Here is a tiny trained network, its code and every weight. The questions are about switching its units off for an input and a class, where a switched-off unit gives its printed mean instead of its output.

import numpy as np


def w(rows, s, z=0):
    codes = np.array(rows[::2]) - 128.0
    scale = np.full(codes.shape[1], s)
    scale[-1] = z or s
    return codes * scale


def norm(h):
    return h / np.sqrt((h * h).mean(-1, keepdims=True) + 1e-5)


def f(y):
    return np.maximum(y, 0)


def log_softmax(a):
    a = a - a.max(-1, keepdims=True)
    return a - np.log(np.exp(a).sum(-1, keepdims=True))


def net(x, mask):
    res = np.array(x, float).reshape(1, 8) / 4 @ E
    u = 0
    for l in range(4):
        y = f(norm(res) @ A[l][:, :-1].T + A[l][:, -1])
        res = res + np.where(mask[u : u + 9], y, B[l][:, -1]) @ B[l][:, :-1]
        u += 9
    return log_softmax(norm(res)[-1] @ U[:, :-1].T + U[:, -1])


A, B = {}, {}
E = w([
[130,127,127],'x0',
[130,123,127],'x1',
[130,126,128],'x2',
[237,23,172],'x3',
[132,128,129],'x4',
[124,133,123],'x5',
[213,190,12],'x6',
[2,160,46],'x7',
],0.0053)
A[0] = w([
[175,149,181,156],'L0N0',
[118,88,52,5],'L0N1',
[45,183,181,106],'L0N2',
[84,33,56,66],'L0N3',
[76,41,44,200],'L0N4',
[42,111,154,45],'L0N5',
[149,1,179,201],'L0N6',
[229,112,74,211],'L0N7',
[186,91,134,96],'L0N8',
],0.0049,0.0026)
B[0] = w([
[3,90,137,184],'L0N0',
[202,196,154,135],'L0N1',
[45,101,196,191],'L0N2',
[166,203,219,154],'L0N3',
[38,220,156,211],'L0N4',
[17,85,153,166],'L0N5',
[61,202,149,247],'L0N6',
[48,203,76,255],'L0N7',
[74,54,37,173],'L0N8',
],0.0036,0.0034)
A[1] = w([
[213,235,226,71],'L1N0',
[24,46,253,254],'L1N1',
[150,135,184,46],'L1N2',
[127,132,84,36],'L1N3',
[183,213,200,82],'L1N4',
[100,52,73,127],'L1N5',
[89,8,55,147],'L1N6',
[196,147,59,62],'L1N7',
[232,86,163,182],'L1N8',
],0.0046,0.0025)
B[1] = w([
[70,151,104,150],'L1N0',
[102,198,205,253],'L1N1',
[107,122,112,133],'L1N2',
[128,147,126,130],'L1N3',
[79,168,76,142],'L1N4',
[165,176,102,140],'L1N5',
[136,253,133,148],'L1N6',
[128,75,125,155],'L1N7',
[35,87,113,172],'L1N8',
],0.0049,0.0052)
A[2] = w([
[160,86,151,124],'L2N0',
[193,161,80,8],'L2N1',
[199,126,158,249],'L2N2',
[254,72,117,101],'L2N3',
[149,88,99,26],'L2N4',
[111,196,71,156],'L2N5',
[77,174,106,85],'L2N6',
[128,171,67,66],'L2N7',
[48,66,65,223],'L2N8',
],0.0085,0.0017)
B[2] = w([
[114,87,67,149],'L2N0',
[101,86,211,180],'L2N1',
[84,95,88,166],'L2N2',
[2,137,82,182],'L2N3',
[108,131,87,141],'L2N4',
[222,102,109,255],'L2N5',
[168,139,117,229],'L2N6',
[194,94,109,205],'L2N7',
[131,192,107,199],'L2N8',
],0.007,0.0045)
A[3] = w([
[128,36,233,254],'L3N0',
[156,15,165,129],'L3N1',
[150,233,226,192],'L3N2',
[243,2,62,133],'L3N3',
[127,241,74,96],'L3N4',
[134,68,220,172],'L3N5',
[91,122,96,115],'L3N6',
[197,147,52,32],'L3N7',
[106,22,34,94],'L3N8',
],0.0068,0.0025)
B[3] = w([
[184,55,33,222],'L3N0',
[144,100,43,157],'L3N1',
[128,59,225,255],'L3N2',
[105,233,253,233],'L3N3',
[143,89,133,225],'L3N4',
[184,71,82,191],'L3N5',
[121,138,113,156],'L3N6',
[140,134,138,209],'L3N7',
[79,229,195,192],'L3N8',
],0.0074,0.0041)
U = w([
[95,68,245,99],'0',
[31,181,136,254],'1',
[227,199,151,150],'2',
[164,193,10,39],'3',
[175,4,115,67],'4',
],0.014,0.0029)

Each question gives the input, the list of numbers given to net, and the class t.
The units are the neurons (one row each of A and B). Each row of codes is followed by its name. A weight is (code - 128) times the scale printed after its matrix; where a second scale follows, it is the last column's (A, B and U).
mask holds one flag per neuron, layer by layer. A switched-off neuron (its flag False) gives its mean, the last column of its row in B, instead of its output. The means were averaged over made-up inputs and are rounded, as every weight is.
A unit's drop is (log p(t) with every unit on - log p(t) with that unit switched off) / (log p(t) with every unit on - log p(t) with every unit switched off).
k most important neurons: the k neurons with the biggest drops, biggest first
top k neurons in layer l: the k neurons of layer l with the biggest drops, biggest first
drop when u is switched off: that unit's drop, to one decimal
input [5,-1,-3,-7,3,5,-3,-1], class 0: 3 most important neurons => (L3N2; L2N3; L0N7)
input [1,4,0,-6,-8,-6,0,-4], class 0: 2 most important neurons => (L3N2; L0N2)
input [3,-2,-5,8,-5,2,1,2], class 2: 2 most important neurons => (L1N6; L0N8)
input [5,-5,-6,8,-6,-3,1,2], class 2: top 2 neurons in layer 0 => (L0N7; L0N8)
input [1,1,5,8,-7,1,4,7], class 2: top neuron in layer 3 => (L3N3)
input [7,8,2,-5,8,5,7,-1], class 2: top 2 neurons in layer 3 => (L3N3; L3N0)
input [-6,8,-4,7,-8,3,3,-8], class 1: 2 most important neurons => (L2N3; L3N8)
input [7,-4,-2,2,-3,6,5,4], class 2: 2 most important neurons => (L3N3; L2N5)
input [-3,-2,3,6,-7,-1,1,-2], class 1: 2 most important neurons => (L0N2; L0N4)
input [-8,-8,8,2,5,-8,-5,-1], class 4: top 2 neurons in layer 0 => (L0N7; L0N4)
input [-1,-3,-3,1,-4,-1,-2,-5], class 4: top 2 neurons in layer 2 => (L2N8; L2N3)
input [7,-6,6,-6,-5,-8,1,7], class 3: top 2 neurons in layer 1 => (L1N1; L1N8)
input [-1,-6,-1,8,2,0,-7,-3], class 4: drop when L3N0 is switched off => 0.2
input [-5,-6,2,8,8,-2,4,7], class 2: drop when L3N3 is switched off => 0.1
input [3,-2,1,6,1,0,-1,-7], class 4: drop when L3N0 is switched off => 0.2
input [2,-5,-5,-7,-1,6,2,-5], class 2: drop when L1N5 is switched off => 0.0
input [2,-6,5,5,-8,4,0,-2], class 4: most important neuron => (L0N6)
